Below are the code and all the weights of a small trained network. Each question names an input and a target symbol and asks about switching units off, where a switched-off unit gives its printed mean instead of its output.

import numpy as np


def w(rows, s, z=0):
    codes = np.array(rows[::2]) - 128.0
    scale = np.full(codes.shape[1], s)
    scale[-1] = z or s
    return codes * scale


def softmax(a):
    e = np.exp(a - a.max(-1, keepdims=True))
    return e / e.sum(-1, keepdims=True)


def log_softmax(a):
    a = a - a.max(-1, keepdims=True)
    return a - np.log(np.exp(a).sum(-1, keepdims=True))


def net(x, mask):
    ids = ['αβγδεηθμξπστφψω'.index(c) for c in x.split()]
    T = len(ids)
    res = E[ids] + P[:T]
    u = 0
    for l in range(2):
        r = res
        for j in range(3):
            rows = slice(3 * j, 3 * j + 3)
            q, k, v = (r @ M[l][rows].T for M in (Q, K, V))
            z = softmax(np.where(np.tri(T) > 0, q @ k.T / 3**0.5, -1e9)) @ v
            o = O[l][rows]
            res = res + np.where(mask[u + j], z, o[:, -1]) @ o[:, :-1]
        u += 3
    return log_softmax(res[-1] @ U[:, :-1].T + U[:, -1])


Q, K, V, O = {}, {}, {}, {}
E = w([
[163,158,50,93,121,130,110,88,203],'α',
[152,196,159,109,156,177,107,85,142],'β',
[117,208,95,90,218,99,124,72,176],'γ',
[91,119,103,115,36,137,45,68,105],'δ',
[47,125,168,97,119,63,144,90,195],'ε',
[200,155,109,177,49,252,134,130,137],'η',
[102,192,177,105,39,134,195,104,134],'θ',
[96,166,164,87,134,99,3,165,168],'μ',
[172,65,43,211,48,118,101,199,188],'ξ',
[174,102,190,102,127,79,120,74,143],'π',
[107,105,160,197,102,147,235,37,209],'σ',
[135,124,241,51,145,205,99,83,163],'τ',
[205,168,148,177,171,160,2,164,129],'φ',
[179,174,69,140,198,74,180,207,184],'ψ',
[28,136,130,181,130,151,101,149,74],'ω',
],0.018)
P = w([
[154,185,103,236,138,110,120,148,246],'0',
[153,182,112,204,148,119,125,137,189],'1',
[140,178,113,189,148,121,124,130,163],'2',
[125,181,116,174,146,113,120,114,142],'3',
[117,172,117,170,139,104,119,108,122],'4',
[107,162,123,162,129,104,112,102,108],'5',
[99,151,124,157,120,98,112,104,97],'6',
[97,144,132,150,113,90,104,99,86],'7',
[89,139,142,147,105,93,97,86,71],'8',
[83,138,146,145,105,91,95,87,70],'9',
],0.011)
Q[0] = w([
[109,8,140,110,190,90,117,172,55],'0.h0',
[88,143,105,90,111,152,140,144,101],'0.h0',
[131,125,65,101,131,153,120,133,150],'0.h0',
[89,126,167,205,117,116,144,99,132],'0.h1',
[72,168,141,204,142,98,74,120,120],'0.h1',
[88,125,77,135,50,119,167,147,128],'0.h1',
[43,119,66,190,166,44,42,142,149],'0.h2',
[151,175,55,215,141,34,53,19,227],'0.h2',
[134,81,111,136,148,165,182,190,45],'0.h2',
],0.011)
K[0] = w([
[115,145,108,216,204,143,95,168,171],'0.h0',
[94,129,139,163,150,147,152,131,118],'0.h0',
[156,79,154,105,143,98,142,157,124],'0.h0',
[89,93,137,159,97,131,196,133,60],'0.h1',
[65,143,136,130,155,26,53,99,55],'0.h1',
[143,174,46,120,30,123,192,168,117],'0.h1',
[88,105,217,138,96,60,88,229,51],'0.h2',
[75,45,198,41,75,72,190,149,1],'0.h2',
[159,169,104,214,135,159,170,188,197],'0.h2',
],0.0094)
V[0] = w([
[25,133,139,102,87,171,135,184,84],'0.h0',
[139,38,126,108,96,111,104,94,151],'0.h0',
[179,140,139,54,57,143,145,132,206],'0.h0',
[122,153,121,175,164,147,137,101,158],'0.h1',
[67,162,246,134,101,75,88,228,126],'0.h1',
[211,128,111,2,107,139,115,172,116],'0.h1',
[198,207,107,117,73,138,198,124,131],'0.h2',
[103,73,143,116,179,59,81,147,81],'0.h2',
[143,15,118,220,153,84,95,186,146],'0.h2',
],0.0072)
O[0] = w([
[32,133,161,185,124,84,98,118,72,21],'0.h0',
[134,41,116,196,131,91,118,73,183,97],'0.h0',
[194,109,99,86,44,162,126,254,204,180],'0.h0',
[193,166,78,119,145,184,109,104,179,221],'0.h1',
[179,66,84,29,101,116,132,243,151,114],'0.h1',
[24,210,227,223,219,87,100,102,60,2],'0.h1',
[181,141,194,172,166,78,141,200,140,92],'0.h2',
[213,104,99,141,166,100,159,125,139,107],'0.h2',
[198,59,96,194,191,110,174,156,135,109],'0.h2',
],0.006,0.0065)
Q[1] = w([
[168,166,121,70,125,187,106,182,131],'1.h0',
[98,111,118,121,180,113,132,204,137],'1.h0',
[143,155,152,82,102,95,173,146,171],'1.h0',
[175,160,12,57,71,144,115,120,177],'1.h1',
[43,125,176,161,148,156,162,180,91],'1.h1',
[99,122,231,152,145,116,141,160,168],'1.h1',
[4,98,135,190,138,117,186,140,32],'1.h2',
[224,176,140,87,106,133,102,146,223],'1.h2',
[129,126,167,134,143,126,101,123,139],'1.h2',
],0.014)
K[1] = w([
[58,102,184,88,115,185,129,152,83],'1.h0',
[148,157,98,89,189,207,174,224,134],'1.h0',
[72,86,196,74,136,47,198,86,127],'1.h0',
[81,49,175,51,85,78,138,130,37],'1.h1',
[108,218,86,211,140,202,134,132,177],'1.h1',
[173,254,62,154,141,132,120,85,218],'1.h1',
[141,214,53,238,156,208,119,115,237],'1.h2',
[80,27,183,74,98,99,114,114,63],'1.h2',
[131,126,200,194,139,129,107,112,154],'1.h2',
],0.0092)
V[1] = w([
[135,76,139,72,96,195,144,166,53],'1.h0',
[138,100,102,125,144,118,126,253,203],'1.h0',
[144,199,75,129,174,139,123,80,120],'1.h0',
[21,119,98,76,165,133,169,170,156],'1.h1',
[156,77,199,87,131,65,36,115,99],'1.h1',
[130,145,145,107,124,16,177,94,248],'1.h1',
[89,113,56,160,78,77,31,201,133],'1.h2',
[186,178,129,144,190,128,65,98,132],'1.h2',
[202,162,70,177,63,61,229,55,95],'1.h2',
],0.0065)
O[1] = w([
[175,178,237,137,163,137,144,124,177,106],'1.h0',
[140,133,202,112,142,113,141,90,72,253],'1.h0',
[152,130,57,190,138,68,83,115,120,189],'1.h0',
[25,43,136,59,248,100,236,170,75,130],'1.h1',
[189,151,218,162,155,62,120,83,150,32],'1.h1',
[121,67,170,70,99,2,156,123,178,198],'1.h1',
[115,113,61,78,104,101,37,153,33,192],'1.h2',
[167,147,198,73,225,138,87,92,160,150],'1.h2',
[146,201,169,101,65,145,215,96,23,121],'1.h2',
],0.0063,0.0051)
U = w([
[136,139,71,82,55,120,121,159,199,254],'α',
[108,172,142,76,134,159,133,71,134,217],'β',
[57,215,95,37,195,97,143,3,134,83],'γ',
[48,139,96,182,47,70,46,22,104,100],'δ',
[63,67,88,96,95,39,186,116,164,51],'ε',
[123,152,150,216,73,177,139,163,157,75],'η',
[33,232,138,130,43,76,151,195,160,64],'θ',
[127,90,106,96,141,53,54,159,137,7],'μ',
[145,66,99,204,52,89,128,192,161,29],'ξ',
[177,128,175,174,100,69,164,54,111,176],'π',
[101,58,109,153,73,166,211,89,193,4],'σ',
[52,80,151,167,142,152,118,131,245,124],'τ',
[170,135,142,153,121,128,80,171,118,42],'φ',
[135,172,97,183,162,50,193,229,149,120],'ψ',
[122,78,67,108,151,213,170,124,104,175],'ω',
],0.0058,0.0066)

Each question gives the input, a string of symbols that net reads in full, and the target symbol t.
The units are the heads (3 rows each of Q, K, V and O). Each row of codes is followed by its name. A weight is (code - 128) times the scale printed after its matrix; where a second scale follows, it is the last column's (O and U).
mask holds one flag per head, layer by layer. A switched-off head (its flag False) gives its mean, the last column of its rows in O, instead of its output. The means were averaged over made-up inputs and are rounded, as every weight is.
A unit's drop is (log p(t) with every unit on - log p(t) with that unit switched off) / (log p(t) with every unit on - log p(t) with every unit switched off).
The circuit of an input: a set's keep is (log p(t) with only the set's units on - log p(t) with every unit switched off) / (log p(t) with every unit on - log p(t) with every unit switched off). Starting from all 6 units, units are removed one at a time, each time the one whose removal leaves the highest keep (on an exact tie, the one counted first), for as long as the keep stays at least 0.8.
units of the circuit, in order: the units of the circuit, biggest drop first
most important unit: the unit with the biggest drop
which heads matter: for each layer, one digit per head in row order, 1 if its drop is at least 0.15 and else 0, layers parted by /
drop when u is switched off: that unit's drop, to one decimal
input ω α γ α α α μ, target μ: most important unit => 1.h2
input ω γ ω ω α α ω α, target ω: which heads matter => 001 / 010
input π α γ ψ α ψ ψ τ ω θ, target θ: units of the circuit, in order => 0.h2, 0.h0, 1.h0
input β τ α, target τ: units of the circuit, in order => 1.h2, 0.h1
input τ ω π α α α, target π: units of the circuit, in order => 1.h1, 0.h1, 1.h2
input ω ω α α α γ α δ α α, target δ: units of the circuit, in order => 0.h1, 0.h0, 1.h2
input α σ π, target π: units of the circuit, in order => 1.h2, 1.h1
input α β θ τ, target τ: units of the circuit, in order => 1.h2, 0.h2
input α α α δ α ω ε, target ε: units of the circuit, in order => 1.h1, 0.h1
input α γ ω ω γ γ ψ, target ω: units of the circuit, in order => 1.h1, 0.h2
input σ α α τ ω π ω θ α μ, target μ: units of the circuit, in order => 0.h1, 1.h2
input ω ω α α π α, target π: units of the circuit, in order => 0.h1, 1.h1, 1.h2
input τ τ σ, target τ: which heads matter => 001 / 001
input ε ξ α ε, target ε: which heads matter => 000 / 010
input ε ψ π α π ω α π, target π: units of the circuit, in order => 1.h1, 1.h2
input α α τ α, target τ: which heads matter => 010 / 001
input α μ τ, target τ: which heads matter => 000 / 001
input α α α ψ ω α ε μ α ω, target ω: which heads matter => 011 / 010
input α γ π τ α η, target τ: most important unit => 1.h2
input ω γ θ α, target θ: most important unit => 0.h2
input θ ω η α α γ α, target ω: which heads matter => 101 / 010
input ω α γ, target ω: drop when 0.h0 is switched off => 0.1
input ω α α δ δ, target δ: drop when 1.h2 is switched off => 0.2
input ψ ω α α θ φ ψ, target θ: drop when 1.h2 is switched off => 0.2
input ω α θ, target θ: drop when 0.h2 is switched off => 0.3
